In the rows, zero is written as 128.
[111 129  98 129 140 133 143 117 134 136 124 144 129 130 106 122 123 113
 138 101  98 134 124 133 125 124 125 123 118 126 120 123]	W
[141 110 128 141 131 113 136 122 144 109 158 130 115 121 139 109 137 122
 116 133 140 145 145 147 143 120 121 130 130 134 148 143]	D
[126 130  92 128 143 111 121 118 138 134 132 151 121 121 128 142 139 139
 146 129 164 134 131 107 140 127 156 117 102 134 135 145]	U
[142 145 128 142 107 113 115 117 144 143 133 131 119 119 128 135 133 132
 134 117 129 128 140 122 120 142 107 140 131 141 138 116]	K
[130 125 114 126 136 122 126 136 145 134 123 146 124 129 122 141 136 111
 144 124 131 122  97 127 126 128 137 147 121 120 117 119]	H
[125 127 102 132 132 118 124 113 138 147 119 148 121 119 125 142 138 133
 145 116 152 131 127 116 140 123 138 142 120 149 128 125]	K
[123 120 120 138 132 124 122 138 142 128 124 140 134 133 150 126 125 136
 144 132 133 128 121 106 137 135 154 143 126 131 108 131]	F
[141 135 131 130 126 125 110 112 128 131 119 134 141 129 135 137 127 139
 129 125 150 127 125 110 138 138 142 143 123 122 124 137]	F
[166 139 114 146 140 141 102 124 158 102 146 132 143  96 102 150 141 125
 161 157 125 119 148 119 114 122  91 182 111  72 134 159]	G
[ 90 127 106 196 110 128 133 123 152 123 117 154 106 132 179 159 145 140
 127 137 106 132 127  78 109 120  97 189 129 143 126 103]	W
[125 132 120 125 133 130 118 127 129 145 121 126 132 126 138 140 133 148
 153 130 172 134 133 125 145 129 152 117 131 148 145 129]	G
[115 119 104 126 136 128 128 143 132 140 128 127 137 120 123 131 129 140
 159 131 146 132 132 136 133 121 149 119 130 144 140 131]	G
[108 117 129 156  96 132 147 150 114 146  93 112 137 153 154  79 119 120
  76 115  39 119 147 148 125 141 143 115 114 145 149  84]	F
[130 136  99 128 135 106 132 115 152 149 124 139 120 119 128 146 138 131
 148 106 148 136 127 118 139 130 133 133 123 153 143 126]	K
[137 139 102 138 136 117 129 119 148 137 122 142 115 118 139 138 133 122
 148 117 160 125 131 111 128 120 156 137 104 155 129 136]	J
[123 141 106 133 125 115 123 129 135 149 114 140 137 131 136 125 124 143
 145 121 133 117 136 105 126 123 152 138 110 140 117 126]	F
[125 114 112 166 151 157 133  92 152 116 155 145 115 103  77  98 144 123
 142 117  97 155 162 121 143  88  76 164 121 133 132 132]	K
[139 134 143 117 123 128 121 119 128 144 135 130 135 125 118 131 123 127
 127 115 119 134 126 141 138 147 116 138 131 135 126 125]	K
[100 144 154 166  97 150 124 128 132 159 157 128 107 168 147  88 124 129
 100 135  56 128 129 136 144 109 116 127 147 155  82  73]	K
[147 138 138 134 130 126 106 128 146 135 127 131 141 126 125 150 125 126
 139 131 122 130 121 120 130 154 136 135 127 126 134 114]	M
[119 120  89 146  91 112 139 105 150 147 113 146 147  99 113 144 156  82
 115 105  66 122 126  90 101 105 110 150 134 146 130 120]	W
[115 134 124 119 119 137 114 124 124 138 130 130 152 135 106 117 111 129
 144 110 105 123 121 124 138 134 132 117 128 105  92 130]	F
[105 129  87 120 139 157 147 168 157 121 129 122 161 121  55 105  91  96
 200 126  99  91 117 151  98 111 163  96 134  86 112  89]	G
[135 113 107 143 144 139 135 125 138 118 131 148 119 118 114 113 129 118
 146 119 123 134 133 139 140 120 134 138 112 124 111 133]	D
[104 161 116 145 122 126 130 125 112 161 122 124 100 164 144  99 135 167
 114 100 129 138 150 171 151 109  95 112  96 131 129 121]	H
[131 142 118 137 125 126 121 123 142 142 124 139 136 130 129 124 119 139
 146 116 109 124 132 102 126 138 137 141 116 135 109 123]	F
[130 135  96 133 142 123 137 123 147 139 130 154 116 126 134 129 138 134
 130 127 131 132 130 117 138 121 154 131 107 135 136 135]	U
[122 125 104 126 131 127 137 142 133 134 124 138 117 125 123 126 125 109
 144 117 127 124 110 137 125 122 149 124 119 135 106 135]	J
[152 153 146 142 120 134 105 126 136 140 123 129 128 138 139 121 120 135
 132 123 123 121 129 116 127 151 141 140 131 125 116 115]	F
[118 132 113 127 138 121 126 116 133 140 118 151 127 132 133 134 138 112
 141 115 148 135 120 109 139 123 140 135 121 136 123 125]	W
[132 127  96 128 137 114 122 140 140 138 121 142 138 123 113 125 125 122
 153 114 115 124 117 121 125 134 148 137 118 120 112 137]	F
[128 138 120 136 132 128 115 102 136 134 134 128 120 125 127 161 121 154
 140 118 135 130 126 120 133 143 114 142 128 137 124 128]	K
[130 124 142 110 143 137 145  97 129 113 114 133 120 129 130 111 147  95
 104 128 184 131 132 124 177  98 139 130 138 120 186 115]	D
[136 120 155 165 125 146  95  77 114 120 138 151 139 111 101 123 142 115
 119 119 150 151 146 115 155 131  99 168 114 134 163 110]	D
[118 121 117 131 138 144 129 144 125 134 123 127 145 125 102 132 122 137
 168 134 133 130 122 136 123 130 140 119 120 136 116 123]	G
[122 108 114 136 141 144 132 127 133 128 132 149 114 133 122 112 131 135
 134 130 128 130 121 139 136 105 143 136 113 137  93 131]	H
[136 149 115 131 138 113 133 110 144 139 127 133 107 123 140 137 138 124
 139 113 160 135 135 108 135 123 132 133 109 160 150 137]	J
[134 119 115 126 124 117 135 126 135 129 123 143 120 114 126 125 139 113
 145 123 142 128 132 118 135 121 133 132 127 142 126 133]	D
[108 142 109 115 144 117 146 148 136 134 116 128 151 145 107 153 137  98
 149 155  94 114  93 100 127 127 126 139  94 116 140  92]	G
[140 151 125 143 108 124  95 131 138 151 131 140 115 136 135 139 132 149
 146 128 132 131 127 122 128 139 130 117 131 133  87 123]	M
[137 112 137 132 128 128 133 118 126 113 128 125 128 135 146 107 136 138
  95 134 139 144 138 135 151 126 132 128 128 120 140 148]	F
[109 121 109 118 135 133 136 125 120 133 120 153 129 129 106 125 116 125
 153 102 150 138 117 137 125 134 139 112 125 128 109 127]	W
[114 118 107 120 134 133 141 136 134 136 126 156 127 119 106 112 125 107
 148 107 125 135 121 141 120 119 134 133 138 128 119 128]	W
[120 117  94 123 146 131 132 146 146 135 127 136 139 117 107 133 135 116
 172 130 137 132 115 128 136 120 151 125 129 127 132 128]	G
[116 138  94 121 129 125 130 131 141 139 131 144 120 129 122 141 113 115
 154 107 124 118  99 129 127 133 152 122 117 124  98 128]	J
[119 128  95 119 131 124 125 137 136 143 121 152 133 125 122 116 123 135
 152 113 127 123 124 121 136 120 149 137 125 119 103 140]	F
[136 118 126 137 145 131 130 119 138 119 123 138 115 130 132 127 147 138
 113 137 156 154 132 136 155 117 125 132 124 128 154 134]	M
[126 126 102 129 141 124 137 120 139 137 126 147 135 113 112 133 135 134
 142 114 154 139 133 123 136 126 151 124 113 139 152 138]	U
[130 126 125 184 106 153 113  90 140 157 120 135 138 104 118 130 142 138
 124 114 126 124 157 112 123  89 133 165 138 178 120 109]	K
[115 135  98 125 137 115 134 121 134 135 130 142 122 122 117 138 134 137
 141 125 139 132 131 110 130 125 134 118 109 135 147 136]	U
[127 118 110 122 135 118 125 146 133 137 132 140 114 128 121 121 128 125
 141 126 119 122 119 146 120 123 134 129 117 131 114 133]	H
[142 177 109 129 163 104 152 125 167 164 120 135 123 136 104 165 140 116
 139 131  86 122 102  92 104 122 125 166 106 176 170  84]	M
[118 114  98 108  97  94 120 140 124 130 110 152 152  91 128 159 135 121
 145 140  98 110 145  78 104 152 116 144  89 118 138 152]	U
[124 140 105 141 128 126 114 135 143 153 107 147 128 126 123 137 136 130
 156 122 133 125 128 113 133 121 145 132 119 139 119 111]	M
[125 125 126 107 175 142 120 116 129 111 106  99 162 125 107 170 106 114
 150 138 162 107 113 122 138 150 173 121 124 113 210  98]	G
[129 113 150 124 131 128 129 143 120 122 128 129 115 144 140 102 136 123
 110 137 152 136 126 161 144 124 127 126 123 123 143 125]	H
[111  82 145 154 143 164 156  73 133 100 128 157 160 104 113 150 143 130
 108 115 157 176 119 112 147 115 107 180 132 149 148 142]	W
[140 118 101 133 132 119 149 121 163 139 136 107 149 110 100 150 136  87
 120 105   4 128 109 124 121 138 105 140 128 137 118 130]	K
[154 157 146  86 112 126 129 135 108 163  75 114 124 123 106 118 131  84
 127 106  70 110 136  95 118 180 134  82 115 151 165  96]	U
[123 133 111 118 140 118 133 135 133 138 122 144 120 128 130 136 138 125
 138 137 152 127 118 110 135 125 158 122 121 137 139 130]	U
[116 142  88 105 135 125 115 109 129 130 117 138 122 114  82 160 130  98
 157  74 148 130  85 146 155 141 104 118 161  69 152 132]	D
---
[100 130 113 141 161 106  58 175 116 115 105 148 144 140 100 138 202 132
 155 174 167 106 179 125  90 140  50 131  97 145 173  86]	Z
[127 163 133 153 121 108 100  89 127 174 208 219 124  54 121 101 106 107
 138 141 139  62 168 104 186 129  28 176 127 135 117 116]	Q
[131 157 134 114 130 133 146 150  85 130 113 150 137 140 137  96  69 138
 106 145 167 102 108  92 127 103 112 153  33  89 173 120]	Y
[101  58 151 182 186  97 151 182 167  44  88  95 119 154 122 110 186 111
 156  94 162 150 112 114 120 110 114  68 205 101 131 139]	Q
[ 80  86 128  92  67  61 119 186 129 156 184  33 135 132 102 175 136  83
  54 152 118 150 119 133 140 151 163 124 157 168 192  98]	N
[ 74 163 102 169 217 104 127 121  79 103 107 199 132 131 141  89 120 159
  71 110 123  80 120 126 148  83  62 139 133 131 112 110]	B
[102 163 132 222 174 103  75  77 214 115 111 183 184 111 117 136 201 114
 139  72 200  95 105 132  42 106 102 115 127 170  76 118]	T
[124 136 100  66 112 166  99 196  68 137 103 163 106 110 119 138 151 120
 135 173 121 140 163 153 158 181 117 111  53 151 186  47]	P
[ 95 140 124 129 116 127 136 129  98 131 130 148 120 123 134  85 136 104
  72 120 141  97 120 124 124 127  82 136 121  78 144 104]	P
[138 138 115 150  95 171 139  70 161 155 114 156 176 119 153  67 127  89
 116 135 205 101 141  75 117 113 104 187  82 101  90 121]	P
[166 140 143 131 126 136 174  94 173 134 144 111 151 121 163  80 114  67
 131 129 153 122 134  88 195 104 165 140 149  61  95 158]	R
[132 146 116 166 112  82  96 116 188 130 114 131 176 107 125 148 168 122
 148 133 180 108 140  98 138 124 122 132 128 137 144 115]	R
[123 180 129 164  94 165 124 118 124 137 118 188 203 108 143 112 132 122
 222 166 230 131 202 105 142 121 105 135  31 125 198 126]	R
[108 179 140 145 232 160 164 136  64 140 120 217  93 177 137  66  80 115
 156 188 112  90 176 126 137  95  87 131 125  40  99 167]	L
[ 82 127 123 140 180 127 111 155 126  68  79  97 141 151 155  89 201 130
 126 174 166 112 134  91  96 118 122 149 147 100  87  97]	T
[100 149 142 212 212 128  99 135 201  77 120 213 182 133 139 104 237 138
 206  94 199 118 156 112 121 110  69  90 189 172 144  94]	Q
[134 105 109  65 167 108 117 120 177 138 144 117 111  63 134 188 133 152
  49 138 108 106  75 188 144  86 201 127 169 128  84 111]	N
[165  84 131 159  84 130 155  61 172 117 136  88 158 126 145 113 118 134
 112 146  79 135 104 124 131 108 136 163 160 100  71 187]	Y
[123 156 132 162 110  88 139 135 164  89  82 120 170 152 135 140 118 153
 101 109 127 135 103 126 113 143 159  85 115 163 165 122]	B
[149 174 143 182 157  90 107 121 215 121 124 125 162 135  79 175 144  95
 103 125 125 106 123 151 104 100 123 100 153 227  91  75]	T
[105  99 108 122  96 124 120 199  95 118  93  81 131 152 114 101  99 140
  98 156 105 182 115 157 119 112 159 102  69 167 154 108]	T
[157 117 149 150 148 128 152  45 191 146  86 101 167 120 160 147 143 138
 166 104 117 127 140 111 120  91  95 142 228  82  58 146]	Q
[115 127 132  89 136 140 113 118 102 124 112 150 156 107 121  98 131 118
  76 169 172  73 152 125 104 105  69 174 109  47 160 121]	Z
[120 120 115 144 119 158 120  84 113 136 136 159 137 106 142 102 135 115
 133 103 146 147 143 126 121 122 158 125 145 106  95 197]	R
[149 157 112 147 137 131  76  97 139 137 136 142 149 102  97 182 176 193
 119 186 107 111 174 177  63 131 133 145 110 252  98 119]	B
[ 98 150 137 139 182 130 167 117  77 146 151 187 107 146 124  78  45  73
  61 122 101  91 102 108 151  93  97 161 112  82  57 129]	L
[131 165 138 213 101 102 111 123 133 121 127 189 167 131 113 107 119 111
 137  71 203 126 105 143  77 119 117  83  43 115 158 190]	Y
[ 99 157 104  97 125  91 141 157  68 196 143 143 123 147 135 148  23 108
  35 160 128 102 119 131 113  78  88 135  44  92 142  98]	P
[150 177 108  81 117  86 127 150  57 201 162  89  87 137  83 136  19 126
   6 151  44 108 137 120 178  77 123 160 134 191 114  88]	R
[114 113 131 128 125 113 140 132 139 179 139 141 123 155 121 119  54  84
 128 106 109 155 120 145 150  98  81  94 118  90 162 138]	Z
[114 115 133 102 148 136  90 191 129  69 130  84 128  69  99 114 248 129
 146 164 207 110 145 147 127 144 160 142 114 157 159  89]	T
[170 177 140 100  81 142  91  70 211 158 194 107 104 118 107 154 124 133
  93 110  67 147 114 155 119 144 188 118 235 227  44 126]	Z
[165  81 102 164  56 101 102  68 243 157 167  65 217  87 124 173 165 106
 105 151 137 142 130 129 126 112 177 183 121 234  59 136]	N
[118 153 141 145 168 118  72 136 131 138 113 168 112 134  98 166 182 150
 161 137 148 117 181 139  56 146  96  87 195 161 127 130]	Q
[145 148 126 149  94 110 111 111 173  59 123 103 115  95 160 120 181 199
 117  83 109 138  64 131  91 183 233 106 107 189  69 154]	B
[135 169 111 201 110 111  73  42 166 129 187 181 120  70 124 142 161 167
 129 117  99  98 131 141  92 126 128 145 149 196  21 174]	R
[ 83  95 116 138 150  71 120 173  94 175 171 127  62 112 116 124  98  48
 120 157 153 124 134 129 191 144  80 117  95 105 120 113]	B
[150 153  87 152 153  84  96 130 203 194 152 174 136 134 100 182  83 124
  93 128 120 108 117 131 134  88 115 115 108 232 111  83]	P
[ 77 103 115 135 126 112 107 169 108 122 107 135  77 108 114 134 130 109
 149 121 162 137 116 128 136 160 122 104  90 129 144 108]	N
[147 115 117 169 121 102 124  73 169 142 107 139 174 140 121 130 116  99
  95 104 102 114 134  81 122 125 125 140 160 129 106 166]	R
[169 118 117 129  64 102 132 106 104 170 152 120 131 143 119  97  40 129
  32  81  47 144  96 108  80 135 200 122  64 138 124 226]	R
[144 120 139 134  94 125 133 125 133 136 113 101 112 157 139 144 135  79
 150 239  56 147 187 135 145 202 109 115 122 126  87 101]	B
[107 155 126  74  82  91 106 188  85 129 197 117 121  80 109 146 125 115
  52 140 114 121 112 145 178 146 155 124  88 169 192  64]	R
[129 108 129 201 166  73 121 132 150  90  99 168 154 128 119 102 142  86
  97 149 200  64 106 113 104  93  66 135  75  34 113 159]	Y
[148 101 101  76  90 130  96 161 144 187 146  78 115 136 112 138 166 140
 123 193 104 142 165 122 122 158 149 148 131 178 176 102]	P
[124 154 125 129 135 120 155 138 155 151 113 122 145 159 126 136  83 118
 130 134  86 136 137 106 190 112 114 129 135 189 164  63]	N
[118 124 157 192 165 144 150 119 111 141 130 223 105 142 126  60  69 109
 179 157 160  94 178 101  91 107  31 118  74  59 143 181]	Q
[118 168 135 117 113 141 140  95  91 135 142 119  67  94 119 118  48 140
  92  92  82 126  92 151 127 114 155 126 137 144  54 147]	T
[ 78 130 124 131  80  98 108 136 131 142 120  85 107  85 116 159 103 146
 127  98 151 157  78 173 120 110 143 102 119 142 127 104]	T
[135  68 102 156 127 122 114 122 185  82 134  98 176 107 142 150 193 128
 112 105 128 165 105 152 105 124 216 116 126 188  69 178]	N
[102 148 130 116 173 143 127 130  62 137 119 169 174 104 124 139 155 119
 140 163 196  91 172 154 150  80  45 155 119  55 192 116]	Y
[122 160 110 186  70  95  94 122 119 104 130 192 142  94 126  75 102 149
 119  99 133 111 136 100 167 144  86 126 128 161 117 147]	Q
[230 122 141 174 144  75 130 122 232 136  75  38 171 177 118 110 196  96
 115 102 110 134 119  98  86 111 190 110 129 133  86 154]	R
[117 143 139 153  69 129 104 157 165 128 106 184 160 119 134  89 129 122
 182 125 191 145 144  98 148 166  99  96  92 143 201  87]	Q
[100 131 130 155 169  84 140 137 131 174 109 117  95 160 100 126  69  66
 123 112  94 127 126 124 164 100  70 101 173 114 123 110]	T
[120 125 115 157  99 104 148 121 154 140 113 128 127 156 139 120  79  80
  98 138 125 113 117  78 136 135  97 134 106 112  98 109]	P
[157 129 136 162 116 111 157 118 147  96 106  85 177 142 123 119 128 141
 123 110 128 127 135  97 111 103 159 130 111 134 153 175]	R
[126 157 137 161 191  92 159 123 118 142 152 163 157 128 127 104 115  86
 117 159 136  68 171 112 185  65  45 148 126  63 164 124]	R
[140 137 118 141 122 109 130 121 188 160 107 129 150 150 124 118  76  98
 119 121  82 140 112 109 174 119 132 116 140 169 126  96]	T
[155 126 127 128 110 115 147 139 104 180 140 149  82 133 104  48  39  73
  53  79  91 130  95 119 166 113 140 109  83  94 142 156]	R
[115  93 122 181 102 137 149  90  89 145 126 140 188  93 132 129 128 122
 191  95 136 161 164 159 139  95  81 124  72  91 181 192]	R
[175 152 130 127 132 181 147  86 132 187 145 138 127 152 147  93  82 176
 162 151  88 155 163 122  88  88 171 138  85 145 123 189]	R
[109 133 154 153 151  97 154 125 170 109 113  73 127 138 129 132 149  94
 150 112 121 130 116 129 147 117 121 103 199  99 119 122]	T
